Below is a small trained network, with its code and all its weights. Each question gives an input and a class and asks what happens when units are switched off, that is, made to give their printed mean instead of their output.

import numpy as np


def w(rows, s, z=0):
    codes = np.array(rows[::2]) - 128.0
    scale = np.full(codes.shape[1], s)
    scale[-1] = z or s
    return codes * scale


def f(y):
    return y / 2 * (1 + np.tanh(0.7978845608 * (y + 0.044715 * y**3)))


def log_softmax(a):
    a = a - a.max(-1, keepdims=True)
    return a - np.log(np.exp(a).sum(-1, keepdims=True))


def net(x, mask):
    res = np.array(x, float).reshape(1, 8) / 4 @ E
    y = f(res @ A[0][:, :-1].T + A[0][:, -1])
    res = res + np.where(mask, y, B[0][:, -1]) @ B[0][:, :-1]
    return log_softmax(res[-1] @ U[:, :-1].T + U[:, -1])


A, B = {}, {}
E = w([
[137,202,54,133,166,142,162],'x0',
[194,184,171,132,62,192,128],'x1',
[1,137,81,71,77,112,110],'x2',
[98,123,81,218,164,196,81],'x3',
[134,205,75,166,90,128,215],'x4',
[163,78,78,88,159,208,184],'x5',
[67,212,162,73,165,200,212],'x6',
[120,139,154,55,157,169,91],'x7',
],0.0075)
A[0] = w([
[95,124,115,76,43,74,94,103],'n1',
[65,146,74,128,107,63,102,203],'n2',
[94,88,78,226,117,54,111,216],'n3',
[169,169,125,149,127,203,121,129],'n4',
[9,147,187,68,143,128,127,164],'n5',
[80,154,139,82,110,72,116,109],'n6',
[116,36,101,112,180,184,50,157],'n7',
[152,30,151,127,174,195,42,104],'n8',
[155,213,93,169,108,234,198,151],'n9',
[206,162,212,168,120,43,97,116],'n10',
[89,149,21,181,176,74,125,113],'n11',
[70,161,24,180,187,75,121,113],'n12',
[210,127,215,185,130,78,93,129],'n13',
[2,140,160,81,183,166,122,145],'n14',
[180,148,115,28,207,208,124,253],'n15',
[160,96,196,208,98,53,88,164],'n16',
[71,76,25,213,146,77,101,174],'n17',
[32,176,163,80,131,167,137,155],'n18',
[122,202,108,202,94,249,157,124],'n19',
[86,133,150,68,33,77,103,136],'n20',
[12,166,174,72,180,143,145,115],'n21',
[70,123,146,65,41,93,101,125],'n22',
[143,15,143,159,152,166,66,97],'n23',
[205,135,109,59,144,118,235,109],'n24',
[94,133,132,75,29,65,88,145],'n25',
[130,130,191,104,48,39,99,177],'n26',
[187,174,99,104,123,153,246,156],'n27',
[178,120,128,67,200,219,100,157],'n28',
[98,72,144,108,25,85,79,177],'n29',
[171,25,193,181,131,140,76,164],'n30',
],0.0075,0.0044)
B[0] = w([
[84,112,118,139,49,80,74,196],'n1',
[24,128,106,145,92,62,126,217],'n2',
[86,168,110,238,144,52,188,249],'n3',
[192,174,94,106,74,165,42,169],'n4',
[10,95,224,88,157,176,142,239],'n5',
[68,103,134,117,89,115,109,178],'n6',
[126,44,19,114,184,180,134,216],'n7',
[177,18,59,119,195,179,110,214],'n8',
[182,206,137,135,18,204,94,241],'n9',
[198,187,234,160,209,65,66,221],'n10',
[81,211,25,93,145,50,176,188],'n11',
[48,215,28,87,152,41,173,195],'n12',
[228,157,203,178,216,96,100,224],'n13',
[16,147,180,62,209,199,162,227],'n14',
[151,138,144,5,107,139,87,254],'n15',
[162,146,186,239,190,87,147,254],'n16',
[97,149,16,198,159,68,200,233],'n17',
[24,157,183,87,141,197,115,221],'n18',
[157,253,63,169,16,228,29,220],'n19',
[58,56,165,149,51,75,59,221],'n20',
[23,165,215,62,182,215,142,223],'n21',
[44,66,134,119,68,100,82,215],'n22',
[167,36,68,189,198,176,152,208],'n23',
[193,114,179,36,62,99,204,201],'n24',
[70,69,153,171,47,62,58,226],'n25',
[120,85,220,169,93,47,64,251],'n26',
[199,155,166,71,38,129,173,226],'n27',
[177,103,84,15,108,155,87,204],'n28',
[113,51,131,202,65,119,106,246],'n29',
[197,60,104,205,197,166,120,248],'n30',
],0.0074,0.0067)
U = w([
[60,46,161,155,30,61,51,188],'0',
[153,60,76,209,171,177,194,4],'1',
[208,158,246,177,215,55,101,171],'2',
[25,150,208,38,185,219,142,141],'3',
[209,115,189,33,47,97,254,96],'4',
[176,58,54,53,196,167,72,97],'5',
[175,233,98,124,34,223,44,141],'6',
[57,211,19,132,145,16,222,55],'7',
],0.008,0.0027)

Each question gives the input, the list of numbers given to net, and the class t.
The units are the neurons (one row each of A and B). Each row of codes is followed by its name. A weight is (code - 128) times the scale printed after its matrix; where a second scale follows, it is the last column's (A, B and U).
mask holds one flag per neuron, in row order. A switched-off neuron (its flag False) gives its mean, the last column of its row in B, instead of its output. The means were averaged over made-up inputs and are rounded, as every weight is.
A unit's drop is (log p(t) with every unit on - log p(t) with that unit switched off) / (log p(t) with every unit on - log p(t) with every unit switched off).
The circuit of an input: a set's keep is (log p(t) with only the set's units on - log p(t) with every unit switched off) / (log p(t) with every unit on - log p(t) with every unit switched off). Starting from the 12 units with the biggest drops (on a tie, the unit counted first), units are removed one at a time, each time the one whose removal leaves the highest keep (on an exact tie, the one counted first), for as long as the keep stays at least 0.8.
circuit, biggest first: the units of the circuit, biggest drop first
k most important neurons: the k neurons with the biggest drops, biggest first
drop when u is switched off: that unit's drop, to one decimal
input [5,-5,-6,-6,6,-3,6,-8], class 4: circuit, biggest first : [n27]
input [2,-1,-4,4,7,-8,3,2], class 6: 2 most important neurons : [n19, n9]
input [-7,-2,0,7,3,-5,-4,-3], class 7: circuit, biggest first : [n17, n3]
input [8,-2,-5,-1,2,4,-3,-1], class 4: circuit, biggest first : [n24, n27]
input [5,-4,4,-6,2,7,-3,5], class 4: circuit, biggest first : [n24, n27]
input [-8,4,1,8,7,1,6,8], class 6: 3 most important neurons : [n19, n9, n4]
input [2,8,1,-5,6,5,-4,-6], class 6: 2 most important neurons : [n19, n9]
input [4,-7,1,-8,0,-8,5,0], class 3: 3 most important neurons : [n21, n14, n5]
input [8,7,-6,-3,-4,7,-6,-3], class 4: 2 most important neurons : [n24, n27]
input [0,-1,-2,1,7,-2,5,-8], class 6: 2 most important neurons : [n9, n19]
input [0,-6,8,-3,-1,-6,4,6], class 3: 2 most important neurons : [n21, n14]
input [4,-2,-3,-6,3,-7,0,-5], class 2: drop when n10 is switched off : 0.2
input [-1,-4,8,5,-5,-2,-3,-3], class 7: drop when n17 is switched off : 0.3
input [-1,-5,-5,-8,4,-1,4,-8], class 4: circuit, biggest first : [n24]
input [-6,-7,-5,2,1,2,1,6], class 5: drop when n30 is switched off : 0.0
input [1,5,3,-4,4,8,-6,2], class 4: drop when n24 is switched off : 0.2
